Below are the code and all the weights of a small trained network. Each question names an input and a target symbol and asks about switching units off, where a switched-off unit gives its printed mean instead of its output.

import numpy as np


def w(rows, s, z=0):
    codes = np.array(rows[::2]) - 128.0
    scale = np.full(codes.shape[1], s)
    scale[-1] = z or s
    return codes * scale


def f(y):
    return np.maximum(y, 0)


def softmax(a):
    e = np.exp(a - a.max(-1, keepdims=True))
    return e / e.sum(-1, keepdims=True)


def log_softmax(a):
    a = a - a.max(-1, keepdims=True)
    return a - np.log(np.exp(a).sum(-1, keepdims=True))


def net(x, mask):
    ids = ['ΛΨδεηπφ'.index(c) for c in x.split()]
    T = len(ids)
    res = E[ids] + P[:T]
    u = 0
    for l in range(2):
        r = res
        for j in range(3):
            rows = slice(2 * j, 2 * j + 2)
            q, k, v = (r @ M[l][rows].T for M in (Q, K, V))
            z = softmax(np.where(np.tri(T) > 0, q @ k.T / 2**0.5, -1e9)) @ v
            o = O[l][rows]
            res = res + np.where(mask[u + j], z, o[:, -1]) @ o[:, :-1]
        u += 3
        y = f(res @ A[l][:, :-1].T + A[l][:, -1])
        res = res + np.where(mask[u : u + 8], y, B[l][:, -1]) @ B[l][:, :-1]
        u += 8
    return log_softmax(res[-1] @ U[:, :-1].T + U[:, -1])


Q, K, V, O, A, B = {}, {}, {}, {}, {}, {}
E = w([
[152,147,122,101,172,169,199,147,138,96,134,111],'Λ',
[170,144,85,73,153,234,151,131,61,137,75,75],'Ψ',
[148,115,89,159,203,60,160,171,171,147,113,198],'δ',
[199,131,165,147,63,255,145,140,121,113,202,118],'ε',
[147,137,76,79,101,73,209,106,142,117,190,47],'η',
[123,198,231,88,76,111,144,143,187,136,150,97],'π',
[95,70,124,119,126,131,109,64,148,36,179,165],'φ',
],0.017)
P = w([
[103,135,162,127,196,144,155,135,139,186,174,120],'0',
[168,166,95,102,94,135,153,157,184,62,108,157],'1',
[156,121,127,121,86,114,130,203,25,107,152,127],'2',
[99,80,157,188,146,165,180,147,150,169,119,136],'3',
[172,145,78,103,90,135,116,128,143,89,100,158],'4',
[163,87,199,171,96,115,116,192,87,92,86,162],'5',
[95,83,180,207,135,101,218,113,138,135,138,108],'6',
[156,117,78,85,87,112,133,123,142,59,91,138],'7',
[213,68,247,133,153,70,163,114,50,122,113,147],'8',
[97,62,234,224,96,90,243,80,145,141,114,104],'9',
[192,120,107,35,126,128,141,97,130,31,32,69],'10',
],0.013)
Q[0] = w([
[110,117,162,125,120,137,157,121,156,187,109,128],'L0H0',
[191,159,131,132,123,128,112,171,121,140,111,92],'L0H0',
[123,166,113,112,138,139,116,56,148,108,119,155],'L0H1',
[68,118,141,186,142,109,10,81,34,177,125,106],'L0H1',
[150,86,91,147,103,116,103,149,80,122,131,111],'L0H2',
[78,124,125,118,164,90,129,145,141,141,91,118],'L0H2',
],0.012)
K[0] = w([
[71,167,115,192,185,122,95,157,234,173,120,228],'L0H0',
[226,143,215,56,110,71,159,185,95,157,102,177],'L0H0',
[70,21,160,114,158,144,44,81,168,70,162,113],'L0H1',
[60,244,3,47,170,201,60,218,212,155,218,157],'L0H1',
[11,102,11,102,123,198,169,136,190,166,143,89],'L0H2',
[156,150,73,162,189,12,134,184,128,189,36,159],'L0H2',
],0.0065)
V[0] = w([
[147,121,127,89,156,121,154,172,123,88,140,91],'L0H0',
[114,120,81,74,128,153,133,101,169,122,167,65],'L0H0',
[198,155,149,111,149,132,244,169,188,254,60,111],'L0H1',
[4,98,148,93,144,117,64,127,104,101,35,64],'L0H1',
[120,114,177,89,60,191,100,96,138,131,95,108],'L0H2',
[163,170,75,140,161,114,140,190,169,184,106,107],'L0H2',
],0.0062)
O[0] = w([
[74,101,120,180,95,144,126,142,132,83,102,213,190],'L0H0',
[177,122,104,158,151,81,140,117,125,125,97,140,161],'L0H0',
[65,143,78,157,122,94,149,129,128,120,169,183,36],'L0H1',
[168,212,153,104,141,183,180,102,110,154,114,128,1],'L0H1',
[156,170,103,175,116,146,133,125,141,45,152,132,122],'L0H2',
[136,102,118,148,6,168,148,102,132,121,127,189,45],'L0H2',
],0.011,0.0047)
A[0] = w([
[99,211,63,112,111,165,33,188,146,86,129,137,34],'L0N0',
[71,103,100,115,126,139,144,99,191,119,111,53,63],'L0N1',
[60,180,99,209,144,180,159,91,100,161,67,57,3],'L0N2',
[167,168,165,157,115,159,151,162,116,106,118,119,36],'L0N3',
[113,123,109,54,127,144,99,133,90,153,138,50,248],'L0N4',
[137,121,164,128,129,37,115,188,110,91,157,112,184],'L0N5',
[98,125,193,180,129,174,140,200,183,154,89,73,225],'L0N6',
[118,133,96,254,184,141,92,139,92,179,123,98,32],'L0N7',
],0.0085,0.0026)
B[0] = w([
[42,108,132,112,179,76,90,128,199,116,125,59,148],'L0N0',
[166,142,70,156,132,101,102,67,147,163,184,66,174],'L0N1',
[155,147,90,129,1,120,109,79,168,84,51,140,135],'L0N2',
[114,40,86,81,122,81,156,69,111,161,93,157,159],'L0N3',
[105,118,104,169,107,156,175,131,159,57,161,126,173],'L0N4',
[132,108,136,179,84,161,65,140,71,215,80,161,254],'L0N5',
[119,175,136,149,176,57,67,118,71,177,112,131,198],'L0N6',
[99,195,108,104,126,104,171,228,93,110,164,104,144],'L0N7',
],0.01,0.0083)
Q[1] = w([
[147,138,35,93,53,127,168,103,191,161,184,93],'L1H0',
[170,111,15,160,201,62,122,109,173,154,137,154],'L1H0',
[152,88,134,60,110,90,83,63,121,62,110,196],'L1H1',
[119,193,95,159,138,168,168,179,101,154,162,99],'L1H1',
[108,255,100,12,111,138,161,142,221,185,179,140],'L1H2',
[105,119,59,102,126,115,90,116,144,98,136,172],'L1H2',
],0.0079)
K[1] = w([
[135,125,52,85,82,119,131,121,117,147,102,65],'L1H0',
[116,74,106,133,150,107,121,106,120,150,129,115],'L1H0',
[169,149,113,73,161,108,133,10,151,89,126,123],'L1H1',
[93,131,140,112,108,159,141,167,102,109,158,127],'L1H1',
[96,196,104,96,121,156,94,142,134,143,163,139],'L1H2',
[96,117,209,135,115,115,128,113,128,169,116,124],'L1H2',
],0.012)
V[1] = w([
[111,95,130,202,128,155,141,3,108,193,191,118],'L1H0',
[71,102,155,181,201,168,186,159,149,97,132,123],'L1H0',
[33,141,104,195,94,151,154,190,57,105,156,131],'L1H1',
[94,155,133,130,144,81,94,117,74,119,204,157],'L1H1',
[128,217,232,159,127,191,114,120,44,188,124,127],'L1H2',
[106,72,111,103,225,181,155,180,78,83,179,169],'L1H2',
],0.006)
O[1] = w([
[106,131,79,94,1,156,171,93,100,102,131,41,254],'L1H0',
[121,80,114,77,92,133,146,64,114,142,176,227,171],'L1H0',
[118,110,89,80,221,85,84,97,77,107,172,106,81],'L1H1',
[138,152,130,144,112,142,107,66,129,99,137,103,126],'L1H1',
[117,162,184,114,157,160,103,180,182,93,200,186,27],'L1H2',
[143,102,43,169,192,179,202,71,74,88,103,195,177],'L1H2',
],0.0072,0.0049)
A[1] = w([
[235,124,123,78,109,131,42,98,117,52,58,152,109],'L1N0',
[230,151,180,142,189,142,127,224,103,171,142,137,4],'L1N1',
[155,212,25,146,113,115,82,138,163,77,117,145,29],'L1N2',
[112,113,173,92,195,130,156,71,106,155,119,155,81],'L1N3',
[184,161,218,115,154,225,90,162,95,149,134,162,58],'L1N4',
[133,254,129,86,191,90,169,81,129,135,126,137,60],'L1N5',
[125,153,155,127,115,70,103,120,127,163,156,59,213],'L1N6',
[62,69,143,178,150,169,138,109,167,30,167,105,45],'L1N7',
],0.0079,0.004)
B[1] = w([
[127,233,154,101,115,78,189,154,160,199,186,122,254],'L1N0',
[78,235,95,48,77,67,124,171,83,86,185,185,140],'L1N1',
[39,120,191,117,69,149,164,106,126,99,86,75,153],'L1N2',
[57,161,176,180,95,144,107,150,143,123,103,160,150],'L1N3',
[88,64,113,122,202,95,162,51,182,159,52,68,148],'L1N4',
[142,58,137,178,94,254,107,150,160,138,70,133,135],'L1N5',
[143,148,124,86,143,179,70,114,155,123,143,208,213],'L1N6',
[159,136,60,154,217,165,144,114,93,116,88,76,199],'L1N7',
],0.0096,0.0086)
U = w([
[175,118,109,126,144,98,161,99,184,34,130,218,4],'Λ',
[210,3,154,220,191,165,119,104,242,155,75,104,126],'Ψ',
[217,174,135,130,162,16,108,168,40,9,181,171,212],'δ',
[16,69,216,165,183,78,214,143,185,229,223,58,14],'ε',
[230,171,60,111,129,98,171,139,207,181,203,132,217],'η',
[124,138,175,222,20,165,164,163,82,57,126,131,62],'π',
[121,83,166,107,130,129,124,173,235,41,209,166,225],'φ',
],0.0047,0.0023)

Each question gives the input, a string of symbols that net reads in full, and the target symbol t.
The units are the heads (2 rows each of Q, K, V and O) and the neurons (one row each of A and B). Each row of codes is followed by its name. A weight is (code - 128) times the scale printed after its matrix; where a second scale follows, it is the last column's (O, A, B and U).
mask holds one flag per unit, layer by layer, with each layer's heads first. A switched-off unit (its flag False) gives its mean, the last column of its rows in O or B, instead of its output. The means were averaged over made-up inputs and are rounded, as every weight is.
A unit's drop is (log p(t) with every unit on - log p(t) with that unit switched off) / (log p(t) with every unit on - log p(t) with every unit switched off).
The circuit of an input: a set's keep is (log p(t) with only the set's units on - log p(t) with every unit switched off) / (log p(t) with every unit on - log p(t) with every unit switched off). Starting from the 12 units with the biggest drops (on a tie, the unit counted first), units are removed one at a time, each time the one whose removal leaves the highest keep (on an exact tie, the one counted first), for as long as the keep stays at least 0.8.
circuit, biggest first: the units of the circuit, biggest drop first
unit that matters most: the unit with the biggest drop
top k neurons: the k neurons with the biggest drops, biggest first
k most important neurons of layer l: the k neurons of layer l with the biggest drops, biggest first
which heads matter: for each layer, one digit per head in row order, 1 if its drop is at least 0.15 and else 0, layers parted by /
input π ε Ψ φ δ δ φ φ δ ε π, target φ: which heads matter	110 / 001
input φ φ ε, target δ: which heads matter	011 / 010
input δ φ η Ψ φ η ε δ Λ, target π: unit that matters most	L0H1
input Ψ φ Λ π Ψ π Ψ δ, target φ: which heads matter	000 / 001
input δ δ φ δ φ ε δ ε, target Ψ: top 4 neurons	(L0N0, L1N7, L1N0, L0N6)
input Ψ ε φ ε Λ φ φ ε, target η: circuit, biggest first	(L1N0, L0H1)
input Ψ π ε η φ ε δ δ δ Ψ, target π: circuit, biggest first	(L0N2, L0H1)
input φ ε η δ ε φ φ φ π Λ η, target φ: which heads matter	010 / 001
input η ε ε φ φ π, target δ: circuit, biggest first	(L0N6, L1N1)
input φ φ φ η π δ, target δ: 3 most important neurons of layer 0	(L0N7, L0N5, L0N3)
input Λ Λ δ η φ δ π ε, target φ: circuit, biggest first	(L1H2, L0H1, L0N6, L0N5)
input φ ε φ, target π: which heads matter	010 / 010
input δ φ δ Ψ, target π: circuit, biggest first	(L0N2, L1N2, L0H1)
input φ φ φ ε η π Ψ η, target φ: which heads matter	000 / 001
input η η δ δ ε φ η η φ φ ε, target η: circuit, biggest first	(L1N0)
input δ δ δ δ δ φ φ η ε π, target δ: top 2 neurons	(L1N6, L0N6)
input φ δ Λ ε η φ φ, target Ψ: circuit, biggest first	(L1N0, L1N7)
input ε φ δ δ δ φ δ η ε η Λ, target π: which heads matter	010 / 100
input φ φ φ Ψ δ φ, target ε: which heads matter	011 / 000
input δ φ ε φ φ ε δ φ, target η: which heads matter	010 / 000
input δ ε η η η, target π: top neuron	(L1N2)
input ε Λ π δ Ψ, target φ: top 2 neurons	(L0N5, L0N0)
input δ φ Ψ η φ φ π, target Ψ: top 4 neurons	(L1N5, L0N6, L1N0, L1N6)
input η η φ φ η Λ η, target η: which heads matter	000 / 100
input δ φ φ φ η δ, target π: which heads matter	011 / 010
input φ η δ ε φ Λ ε π, target φ: 2 most important neurons of layer 0	(L0N0, L0N3)
input η η ε ε φ φ Λ, target Ψ: top 2 neurons	(L1N5, L0N6)
input ε π φ φ Ψ φ ε, target δ: unit that matters most	L1H1
